Each row, then the grade of its hidden value:
In the rows, zero is written as 100.
|  87 | 105 |  87 | 111 |  97 |  94 | 106 | 121 | 107 | 107 |  26 |  96 |  93 | 105 | 101 |  98 |  90 | 104 |  98 | 109 |  71 | 107 |  96 |  99 | 103 |  65 |  97 | 102 |  94 |  50 | 106 |  90 | 105 |  93 | 112 |  77 |  90 | -> (9)
| 116 | 107 |  80 | 113 | 104 |  95 | 109 | 144 | 107 | 101 |  56 |  89 |  98 |  98 | 111 |  63 |  75 |  93 |  89 |  91 |  13 | 128 |  94 |  98 |  95 |  90 | 104 | 103 | 117 | 107 | 109 |  57 | 104 | 120 | 101 |  69 |  86 | -> (5)
|  96 |  86 |  88 |  90 |  97 | 108 |  91 |  98 |  78 | 103 |  65 | 104 | 101 |  73 | 125 | 100 |  90 | 106 | 100 | 117 | 111 |  60 | 103 |  97 |  96 |  56 |  89 | 100 |  94 |  95 |  71 | 115 | 102 | 103 |  95 |  86 | 103 | -> (9)
|  91 |  82 | 119 |  83 | 102 | 110 |  96 |  78 |  90 |  96 | 132 | 107 | 114 |  92 | 139 | 114 |  94 | 102 | 104 | 111 | 102 |  55 | 102 |  97 |  99 | 102 |  99 | 101 | 120 | 121 |  86 | 125 |  93 |  88 |  64 | 131 | 111 | -> (5)
| 103 |  97 |  89 | 100 | 104 |  99 | 107 | 133 |  85 | 102 |  52 | 101 | 108 | 100 | 138 |  87 |  77 |  98 |  96 |  91 |  27 |  99 |  96 |  93 |  98 |  63 | 118 | 101 | 124 | 107 | 104 |  94 | 104 | 112 |  84 |  87 |  92 | -> (5)
|  87 |  84 | 121 |  76 |  95 | 112 |  93 | 100 |  63 | 100 |  98 | 113 | 117 |  84 | 148 |  98 | 127 | 112 | 103 | 110 | 101 |  60 |  92 |  94 | 103 |  75 |  90 | 103 | 101 | 119 |  78 | 126 |  96 |  94 |  53 | 131 | 105 | -> (9)
|  82 | 119 |  91 | 118 |  98 | 101 | 107 |  70 | 147 | 102 |  87 |  91 |  92 | 118 |  61 | 107 |  75 |  83 |  93 | 118 | 151 | 140 | 118 | 103 |  99 | 124 |  97 |  97 |  91 |   0 | 118 |  72 | 104 |  74 | 142 |  66 |  96 | -> (5)
| 105 |  82 | 103 |  84 | 103 | 110 |  95 | 112 |  61 | 101 | 100 | 111 | 112 |  86 | 158 |  84 | 106 | 111 |  99 | 101 |  90 |  71 |  97 |  95 |  93 |  56 |  93 |  98 | 108 | 156 |  69 | 106 | 100 | 118 |  79 |  91 | 103 | -> (9)
| 105 | 110 |  90 | 114 |  93 |  96 |  98 |  87 | 107 | 102 |  44 |  93 |  93 |  86 |  73 | 102 |  85 | 100 |  89 | 123 | 104 |  94 | 115 | 104 | 100 |  54 |  65 | 107 |  55 |  32 |  78 |  71 | 108 |  97 | 134 |  47 |  91 | -> (9)
|  97 |  96 |  91 |  90 | 101 |  97 |  95 | 142 |  72 | 106 |  34 | 110 | 100 |  95 | 150 |  98 | 110 | 112 | 102 | 111 |  55 |  90 |  93 |  95 | 105 |  48 | 104 | 106 | 130 | 111 |  93 | 106 |  98 | 102 |  79 | 117 |  96 | -> (9)
| 112 |  97 | 115 | 104 | 112 | 112 | 106 | 137 |  80 |  99 | 118 |  97 | 115 |  91 | 135 |  59 | 111 |  95 |  92 |  71 |  48 | 111 |  82 |  96 |  92 | 119 | 130 |  98 | 119 | 165 | 108 |  95 |  99 | 128 |  76 | 119 |  97 | -> (5)
|  83 |  97 | 134 |  80 |  92 | 110 |  90 |  91 |  78 | 103 | 116 | 118 | 113 |  88 | 121 |  97 | 126 | 101 | 104 | 108 | 118 |  51 | 100 |  98 | 106 |  96 |  96 | 103 | 103 | 101 |  78 | 125 |  95 |  85 |  86 | 128 | 110 | -> (5)
| 107 | 117 |  89 | 108 | 102 |  91 | 109 | 128 | 112 | 101 |  66 |  98 |  96 | 113 | 100 |  81 | 100 |  94 |  96 |  91 |  47 | 139 |  95 | 100 | 102 | 112 | 111 | 104 | 110 | 115 | 128 |  70 | 101 | 104 |  94 |  97 |  90 | -> (9)
| 123 | 103 |  98 | 106 | 114 | 101 | 107 | 108 | 114 |  98 | 126 |  96 | 108 |  99 |  84 |  63 |  85 |  90 |  99 |  75 |  55 |  98 |  95 | 100 |  88 | 148 | 108 |  94 | 101 | 161 |  99 |  64 | 101 | 121 | 107 |  66 | 100 | -> (5)
|  99 |  80 |  85 | 101 |  85 | 104 |  91 |  98 |  79 | 106 |  70 | 117 |  88 |  78 |  94 |  92 | 113 | 107 | 104 | 136 | 133 |  86 | 109 |  98 | 101 |  31 |  71 | 106 |  98 |  42 |  69 | 121 | 102 |  92 | 119 |  97 | 103 | -> (9)
|  81 |  87 | 105 |  88 |  93 | 112 |  95 |  54 | 110 | 100 | 120 | 108 | 100 | 103 |  90 | 129 | 105 | 107 | 114 | 111 | 182 |  63 | 101 | 102 | 100 | 107 |  84 |  97 |  90 |  72 |  94 | 152 |  96 |  74 |  96 | 107 | 110 | -> (9)
| 108 | 104 |  90 | 107 |  98 |  97 | 107 | 121 | 106 | 102 |  82 | 102 |  98 | 101 | 101 |  79 |  89 |  99 | 101 |  94 |  47 | 113 |  95 |  99 |  99 |  76 | 101 | 101 | 112 | 114 | 105 |  73 | 104 | 108 |  98 |  80 |  90 | -> (9)
| 129 |  69 | 111 |  90 | 110 | 100 |  95 |  99 |  64 |  91 | 167 | 110 | 111 |  80 | 142 |  91 |  99 | 107 | 102 |  77 |  77 |  83 | 100 |  97 |  93 | 115 | 103 | 100 | 122 | 200 |  84 | 116 |  95 | 129 |  63 | 126 | 110 | -> (5)
|  76 |  66 | 101 |  82 |  93 | 121 |  96 |  88 |  74 | 101 |  79 | 108 | 110 |  88 | 149 | 108 |  92 | 111 | 110 | 125 | 133 |  60 |  97 |  92 |  98 |  46 |  95 | 104 | 127 |  83 |  90 | 156 |  96 |  82 |  46 | 130 | 108 | -> (5)
|  95 |  97 |  97 |  92 |  95 | 103 |  95 | 117 |  79 | 103 |  78 | 106 | 103 |  91 | 123 |  93 | 105 | 106 |  97 | 117 |  97 |  69 | 105 |  97 | 104 |  48 |  94 | 103 |  91 |  91 |  82 | 103 | 101 | 100 |  90 |  89 |  98 | -> (9)
| 105 | 140 |  90 | 110 | 109 |  91 | 107 | 142 | 129 | 100 |  90 |  76 |  96 | 122 |  99 |  73 |  99 |  90 |  87 |  89 |  48 | 157 |  91 | 103 | 102 | 121 | 116 | 104 |  96 | 134 | 128 |  40 | 101 | 120 | 100 |  91 |  85 | -> (5)
| 100 |  89 | 146 |  61 |  96 |  86 |  92 |  86 |  80 |  94 | 146 | 123 | 118 |  82 | 127 | 131 | 131 | 109 | 110 |  91 |  73 |  35 |  99 |  98 | 108 | 118 | 102 |  98 |  94 | 160 |  76 | 130 |  92 |  96 |  62 | 155 | 115 | -> (5)
| 108 |  80 |  70 | 107 | 109 | 117 | 112 | 103 | 104 |  99 |  73 |  97 | 101 |  93 | 133 |  80 |  51 | 103 | 107 | 100 |  86 |  92 |  95 |  94 |  88 |  59 | 106 |  98 | 126 | 103 |  99 | 107 | 103 | 112 |  88 |  70 |  96 | -> (9)
| 120 | 123 |  90 | 116 | 112 |  90 | 114 | 124 | 117 |  99 |  74 |  80 |  97 | 110 |  70 |  76 |  92 |  92 |  85 |  88 |  81 | 154 |  97 | 106 |  98 | 108 |  98 | 100 |  85 | 109 | 115 |  27 | 107 | 123 | 125 |  47 |  86 | -> (5)
|  89 | 102 |  95 |  99 |  92 |  96 |  95 |  99 | 103 | 103 |  52 | 100 |  93 |  90 |  87 | 116 | 101 | 102 | 102 | 123 | 112 |  95 | 104 | 101 | 104 |  62 |  81 | 103 |  86 |  64 |  91 | 105 | 102 |  84 | 108 |  98 |  98 | -> (9)
| 122 |  88 |  98 | 101 | 108 | 108 | 101 | 111 |  89 |  98 | 134 | 106 | 105 |  95 | 115 |  57 |  96 |  97 | 101 |  88 |  64 |  93 |  98 |  97 |  91 |  93 | 102 |  99 | 107 | 161 |  85 |  61 |  99 | 123 |  97 |  83 | 101 | -> (9)
|  88 |  99 |  94 |  91 |  95 |  95 |  94 | 142 |  65 | 107 |  22 | 112 | 100 |  96 | 141 | 100 | 115 | 112 | 102 | 113 |  67 |  81 |  97 |  95 | 107 |  51 | 105 | 108 | 128 |  96 |  91 | 109 |  98 |  98 |  70 | 114 |  97 | -> (9)
|  93 |  88 | 120 |  80 |  98 | 108 |  97 |  91 |  83 |  97 | 126 | 108 | 115 |  89 | 146 | 106 | 106 | 104 | 104 |  99 |  93 |  62 |  94 |  97 | 102 |  84 |  96 | 101 | 115 | 135 |  85 | 124 |  94 |  93 |  65 | 131 | 108 | -> (9)
|  95 | 101 | 113 |  92 | 100 | 108 | 105 | 112 |  87 | 100 | 126 | 105 | 113 | 106 | 143 |  75 | 110 |  97 |  99 |  91 |  66 |  92 |  88 |  97 | 101 |  91 | 110 | 102 | 131 | 152 | 104 | 100 |  97 | 100 |  80 | 122 | 100 | -> (5)
| 101 |  88 | 105 |  96 | 104 | 107 | 104 |  76 | 117 |  93 | 167 |  97 | 106 | 105 | 106 |  95 |  88 |  94 | 106 |  88 | 109 | 101 |  97 | 100 |  96 | 132 | 106 |  98 | 128 | 155 | 108 | 117 |  95 |  93 |  75 | 133 | 106 | -> (5)
| 115 |  79 | 100 |  97 | 110 | 121 | 104 | 116 |  75 |  98 | 125 | 103 | 110 |  99 | 147 |  66 |  88 | 107 | 100 |  87 |  71 |  96 |  92 |  94 |  90 |  83 | 116 |  99 | 125 | 159 |  99 | 105 |  98 | 119 |  61 | 108 |  98 | -> (5)
|  98 |  96 |  89 |  97 | 101 |  95 | 105 | 139 |  71 | 106 |  15 | 101 | 104 | 107 | 158 | 101 |  70 | 111 |  99 | 100 |  15 |  82 |  92 |  92 | 102 |  26 | 121 | 104 | 137 |  89 | 109 | 106 | 100 | 103 |  78 | 102 |  89 | -> (5)
| 113 | 101 | 111 | 104 | 112 | 106 | 110 | 101 | 115 |  97 | 145 |  97 | 109 | 110 |  97 |  68 | 100 |  92 | 100 |  77 |  73 | 108 |  90 | 101 |  91 | 150 | 106 |  96 | 109 | 163 | 114 |  84 |  97 | 115 |  87 |  94 | 101 | -> (5)
| 113 |  88 | 111 |  96 | 109 | 104 | 104 |  94 | 110 |  94 | 195 | 104 | 110 | 106 | 110 |  76 |  98 |  94 | 102 |  82 |  90 | 101 |  98 |  99 |  94 | 132 | 109 |  97 | 118 | 180 | 105 |  95 |  95 | 112 |  80 | 120 | 106 | -> (5)
|  97 | 109 | 108 | 102 |  98 | 107 | 101 |  73 | 119 |  98 | 121 |  93 |  95 |  99 |  70 | 102 |  88 |  91 | 104 |  95 | 129 |  85 |  95 | 105 | 101 | 135 |  88 | 100 |  90 | 105 | 103 | 100 |  98 |  88 | 109 | 105 | 101 | -> (5)
|  98 | 108 |  60 | 119 | 101 | 104 | 109 | 112 | 120 | 107 |  24 |  85 |  82 | 110 |  81 |  89 |  69 |  99 |  97 | 108 |  98 | 142 |  96 | 101 |  96 |  64 | 101 | 102 | 100 |  33 | 116 |  89 | 107 |  97 | 125 |  69 |  87 | -> (9)
| 101 |  88 | 105 |  91 | 103 | 112 | 101 | 103 |  79 |  98 | 143 | 106 | 111 |  96 | 146 |  85 |  94 | 105 | 103 |  90 |  84 |  76 |  93 |  96 |  97 |  66 | 103 | 102 | 133 | 152 |  93 | 109 |  95 | 106 |  66 | 118 | 105 | -> (9)
|  89 |  80 | 114 |  87 |  93 | 105 |  90 |  86 |  92 | 101 | 156 | 118 | 108 |  83 | 100 | 124 | 116 | 104 | 110 | 101 | 150 |  36 | 106 | 100 | 102 | 112 |  84 |  96 |  88 |  99 |  78 | 151 |  96 |  87 | 109 | 114 | 116 | -> (9)
| 101 |  74 | 103 |  85 | 104 | 113 | 101 | 110 |  77 |  97 | 139 | 105 | 112 |  96 | 160 | 100 |  94 | 110 | 107 |  90 |  81 |  75 |  87 |  95 |  98 |  66 | 100 | 103 | 139 | 168 | 101 | 128 |  94 | 107 |  49 | 142 | 103 | -> (9)
| 102 | 103 | 106 |  94 | 107 | 108 | 107 | 117 | 112 | 101 | 115 | 102 | 110 | 101 | 130 |  66 | 102 |  94 | 100 |  85 |  59 |  87 |  90 |  97 |  97 | 116 | 114 |  99 | 128 | 145 | 109 |  94 |  97 | 105 |  80 | 107 |  99 | -> (9)
|  86 |  97 |  91 |  94 |  78 | 105 |  92 | 117 |  72 | 107 |  93 | 119 |  93 |  93 | 105 |  97 | 138 | 103 | 105 | 133 | 127 |  92 | 101 | 100 | 113 |  36 |  84 | 114 | 110 |  49 |  92 | 115 |  97 |  78 | 107 | 133 |  97 | -> (9)
| 117 |  82 | 108 |  92 | 108 | 108 | 100 | 105 |  76 |  95 | 161 | 107 | 113 |  95 | 137 |  82 | 103 | 103 |  95 |  82 |  76 |  85 |  97 |  96 |  94 | 101 | 106 | 101 | 128 | 174 |  92 | 104 |  94 | 118 |  64 | 114 | 103 | -> (9)
| 107 |  93 | 111 |  90 | 108 | 105 | 101 | 110 |  83 |  98 | 153 | 104 | 112 | 103 | 136 |  85 | 110 | 101 | 107 |  80 |  78 |  86 |  87 |  96 |  99 | 116 | 118 | 102 | 134 | 177 | 108 | 112 |  93 | 109 |  63 | 132 | 103 | -> (5)
| 103 |  97 | 114 |  96 | 103 | 107 | 105 |  83 | 113 |  94 | 174 | 100 | 105 | 105 | 104 |  86 | 100 |  92 | 106 |  89 |  94 | 105 |  93 | 100 |  98 | 137 | 100 |  99 | 118 | 156 | 106 |  96 |  95 |  97 |  84 | 124 | 106 | -> (5)
| 123 |  91 | 101 | 103 | 112 | 107 | 104 | 100 | 107 |  97 | 133 | 101 | 103 |  98 | 106 |  63 |  78 |  95 | 102 |  84 |  65 |  84 |  96 |  97 |  87 | 117 | 101 |  97 | 120 | 163 |  94 |  92 |  96 | 118 |  87 |  69 | 101 | -> (9)
| 111 | 132 |  95 | 112 | 109 |  91 | 110 | 118 | 125 |  99 |  57 |  81 |  98 | 119 |  84 |  82 |  90 |  91 |  95 |  84 |  49 | 134 |  98 | 103 | 102 | 142 | 108 | 101 | 108 | 123 | 129 |  60 | 100 | 109 | 103 |  84 |  90 | -> (5)
|  88 |  83 |  88 | 109 | 101 | 111 | 105 |  66 | 133 |  99 |  89 |  88 |  91 | 102 | 104 | 121 |  56 | 102 | 108 | 112 | 128 |  85 |  96 | 100 |  91 | 101 |  91 | 102 | 120 |  64 | 111 | 133 |  97 |  74 |  91 | 110 | 101 | -> (5)
| 103 |  92 | 114 |  89 | 102 | 109 | 101 | 111 |  80 |  98 | 138 | 108 | 113 |  98 | 140 |  85 | 107 | 101 | 101 |  94 |  80 |  78 |  92 |  97 | 101 |  82 | 101 | 102 | 125 | 168 |  95 |  97 |  96 | 103 |  80 | 123 | 103 | -> (9)
